Here is a tiny trained network, its code and every weight. The questions are about switching its units off for an input and a class, where a switched-off unit gives its printed mean instead of its output.

import numpy as np


def w(rows, s, z=0):
    codes = np.array(rows[::2]) - 128.0
    scale = np.full(codes.shape[1], s)
    scale[-1] = z or s
    return codes * scale


def f(y):
    return np.maximum(y, 0)


def log_softmax(a):
    a = a - a.max(-1, keepdims=True)
    return a - np.log(np.exp(a).sum(-1, keepdims=True))


def net(x, mask):
    res = np.array(x, float).reshape(1, 4) / 4 @ E
    y = f(res @ A[0][:, :-1].T + A[0][:, -1])
    res = res + np.where(mask, y, B[0][:, -1]) @ B[0][:, :-1]
    return log_softmax(res[-1] @ U[:, :-1].T + U[:, -1])


A, B = {}, {}
E = w([
[109,115,225,103,173,240,147,40,75,138,144,168],'x0',
[113,197,46,105,57,146,84,130,200,112,119,147],'x1',
[132,191,164,170,178,104,169,48,181,191,11,114],'x2',
[66,100,58,89,214,94,63,98,85,137,150,114],'x3',
],0.012)
A[0] = w([
[94,173,112,66,130,148,143,100,103,145,135,161,170],'neuron 1',
[137,86,146,135,129,161,134,220,113,107,149,145,247],'neuron 2',
[185,126,113,135,97,90,112,208,145,98,155,113,189],'neuron 3',
[119,150,142,163,121,159,125,125,112,146,100,127,71],'neuron 4',
[57,136,82,105,170,127,83,140,130,143,91,96,73],'neuron 5',
[76,116,184,147,213,116,169,89,90,255,86,138,246],'neuron 6',
[162,127,136,133,79,56,119,160,138,91,193,144,91],'neuron 7',
[121,181,100,128,99,120,116,163,205,105,101,106,145],'neuron 8',
[170,142,154,206,170,78,169,148,104,139,168,26,104],'neuron 9',
[116,133,71,136,111,105,105,163,178,160,147,87,179],'neuron 10',
[99,108,148,153,187,126,169,73,114,185,97,107,236],'neuron 11',
],0.011,0.0015)
B[0] = w([
[75,163,163,79,178,174,112,182,187,104,182,87,167],'neuron 1',
[99,3,88,181,128,92,159,83,113,81,80,179,185],'neuron 2',
[160,102,17,189,148,110,171,214,150,156,170,31,203],'neuron 3',
[208,65,108,169,112,152,117,137,107,179,112,100,152],'neuron 4',
[22,167,219,99,145,120,61,47,141,102,100,142,186],'neuron 5',
[178,207,140,66,156,118,160,197,163,60,125,66,249],'neuron 6',
[162,74,79,149,117,94,189,170,197,171,126,63,186],'neuron 7',
[152,157,116,122,204,165,52,176,67,163,97,29,201],'neuron 8',
[91,83,57,232,127,88,141,169,247,215,112,89,192],'neuron 9',
[180,180,134,156,159,177,153,75,128,208,43,35,195],'neuron 10',
[177,252,155,125,112,88,174,201,234,109,121,73,213],'neuron 11',
],0.0074,0.019)
U = w([
[85,150,150,114,183,149,35,66,81,155,119,132,70],'0',
[143,44,122,127,108,108,159,61,1,109,113,201,79],'1',
[243,174,117,122,147,107,135,195,138,152,97,121,73],'2',
[102,80,88,149,77,137,110,131,174,196,193,163,93],'3',
[98,188,147,54,116,138,124,80,145,60,166,159,255],'4',
],0.0094,0.00072)

Each question gives the input, the list of numbers given to net, and the class t.
The units are the neurons (one row each of A and B). Each row of codes is followed by its name. A weight is (code - 128) times the scale printed after its matrix; where a second scale follows, it is the last column's (A, B and U).
mask holds one flag per neuron, in row order. A switched-off neuron (its flag False) gives its mean, the last column of its row in B, instead of its output. The means were averaged over made-up inputs and are rounded, as every weight is.
A unit's drop is (log p(t) with every unit on - log p(t) with that unit switched off) / (log p(t) with every unit on - log p(t) with every unit switched off).
The circuit of an input: a set's keep is (log p(t) with only the set's units on - log p(t) with every unit switched off) / (log p(t) with every unit on - log p(t) with every unit switched off). Starting from all 11 units, units are removed one at a time, each time the one whose removal leaves the highest keep (on an exact tie, the one counted first), for as long as the keep stays at least 0.8.
circuit, biggest first: the units of the circuit, biggest drop first
top k neurons: the k neurons with the biggest drops, biggest first
drop of u: that unit's drop, to one decimal
input [4,4,-4,1], class 4: circuit, biggest first	(neuron 3; neuron 8)
input [8,-8,-6,-7], class 1: circuit, biggest first	(neuron 2)
input [7,8,-6,-2], class 4: top 2 neurons	(neuron 9; neuron 3)
input [4,6,-2,-4], class 4: circuit, biggest first	(neuron 9; neuron 3; neuron 10)
input [-5,-6,1,-7], class 3: circuit, biggest first	(neuron 6; neuron 9; neuron 11)
input [-5,-5,0,-2], class 3: circuit, biggest first	(neuron 6; neuron 11; neuron 9)
input [2,-1,-7,8], class 0: top 4 neurons	(neuron 5; neuron 6; neuron 1; neuron 11)
input [-8,-7,-2,-3], class 3: top 4 neurons	(neuron 6; neuron 9; neuron 11; neuron 2)
input [8,4,-8,-2], class 4: top 4 neurons	(neuron 1; neuron 9; neuron 3; neuron 4)
input [2,6,2,8], class 0: drop of neuron 6	0.1
input [6,-6,-6,7], class 4: drop of neuron 5	0.0
input [3,-5,-7,-6], class 1: drop of neuron 2	0.2
